[[ -3  24  -2  17  13 -58  27  47   1  12  27   0 -20  60   0]
 [-41 -24  72 -31 -34  -2  26  16 -50 -36 -26  70 -54  11  52]
 [  4  24   1  12  14 -61  27  50  -6   9  24   1 -23  61  -3]
 [ -9  13  11   8   5 -44  29  40 -15   4  11   6 -31  45   1]
 [-48 -30  71 -36 -40   5  12  12 -54 -40 -30  72 -53   8  48]
 [-44 -31  39 -42 -42  23   7   2 -43 -44 -36  40 -20   4  31]]
=>
[[ -3  -2  13  27   1  27 -20   0]
 [-41  72 -34  26 -50 -26 -54  52]
 [  4   1  14  27  -6  24 -23  -3]
 [ -9  11   5  29 -15  11 -31   1]
 [-48  71 -40  12 -54 -30 -53  48]
 [-44  39 -42   7 -43 -36 -20  31]]

[[ -3 -81   4  35 -54]
 [-62  58 -24  17 -39]]
=>
[[ -3   4 -54]
 [-62 -24 -39]]

[[ 79  12  49 -55  37   0  69]
 [-71 -34 -63   8  78 -58  38]]
=>
[[ 79  49  37  69]
 [-71 -63  78  38]]

[[ -7  16  -9   2   1  11  15  -3]
 [ -9   0  -9  33   1  11  15 -32]
 [ -4   0  -9  -3 -19 -22   2 -32]
 [ -7 -33  13  41   1  11 -20  20]
 [ -7  20  28 -67   5  11  33 -32]
 [ -7   0   0   2   8  11  15 -32]
 [ -7   0 -11  -9  -7   9  -8  39]
 [  1   0  -9   3   1  11  15 -32]]
=>
[[ -7  -9   1  15]
 [ -9  -9   1  15]
 [ -4  -9 -19   2]
 [ -7  13   1 -20]
 [ -7  28   5  33]
 [ -7   0   8  15]
 [ -7 -11  -7  -8]
 [  1  -9   1  15]]

[[-57   9  49  40  76  58]
 [-35  56 -23 -23 -20  76]
 [ 68  44  -1 -67 -16 -48]
 [-24  67  62  15 -69   5]
 [ 65  57 -27 -57  41  25]
 [ -6 -14  56  23  -7  62]
 [-58   8 -44  39 -71  49]
 [ 75 -47  51 -69  36  51]]
=>
[[-57  49  76]
 [-35 -23 -20]
 [ 68  -1 -16]
 [-24  62 -69]
 [ 65 -27  41]
 [ -6  56  -7]
 [-58 -44 -71]
 [ 75  51  36]]

[[ 35  29 -34 -19 -35 -29 -14   3]
 [ 48  50 -47  26 -46 -31  34  41]
 [-54 -52  54  -8  53  40 -15 -28]
 [  6  18  -5  66  -3   7  69  49]
 [-56 -55  55 -12  55  40 -20 -32]
 [-33 -27  33  27  34  30  23   3]
 [ 11  22 -10  61  -8   3  65  49]]
=>
[[ 35 -34 -35 -14]
 [ 48 -47 -46  34]
 [-54  54  53 -15]
 [  6  -5  -3  69]
 [-56  55  55 -20]
 [-33  33  34  23]
 [ 11 -10  -8  65]]

[[ 35   7  41   7]
 [ 10  -6   1 -35]
 [  3  -5   3 -11]
 [ 70 -28  15   4]
 [-32 -21   1 -32]
 [ 25   8   7  11]
 [ -7  -4  16 -14]
 [-11   9  -4  17]
 [ -3   4 -15  35]
 [-59  -9  34  18]
 [  6   3  15  37]
 [ 29 -10 -15  11]]
=>
[[ 35  41]
 [ 10   1]
 [  3   3]
 [ 70  15]
 [-32   1]
 [ 25   7]
 [ -7  16]
 [-11  -4]
 [ -3 -15]
 [-59  34]
 [  6  15]
 [ 29 -15]]
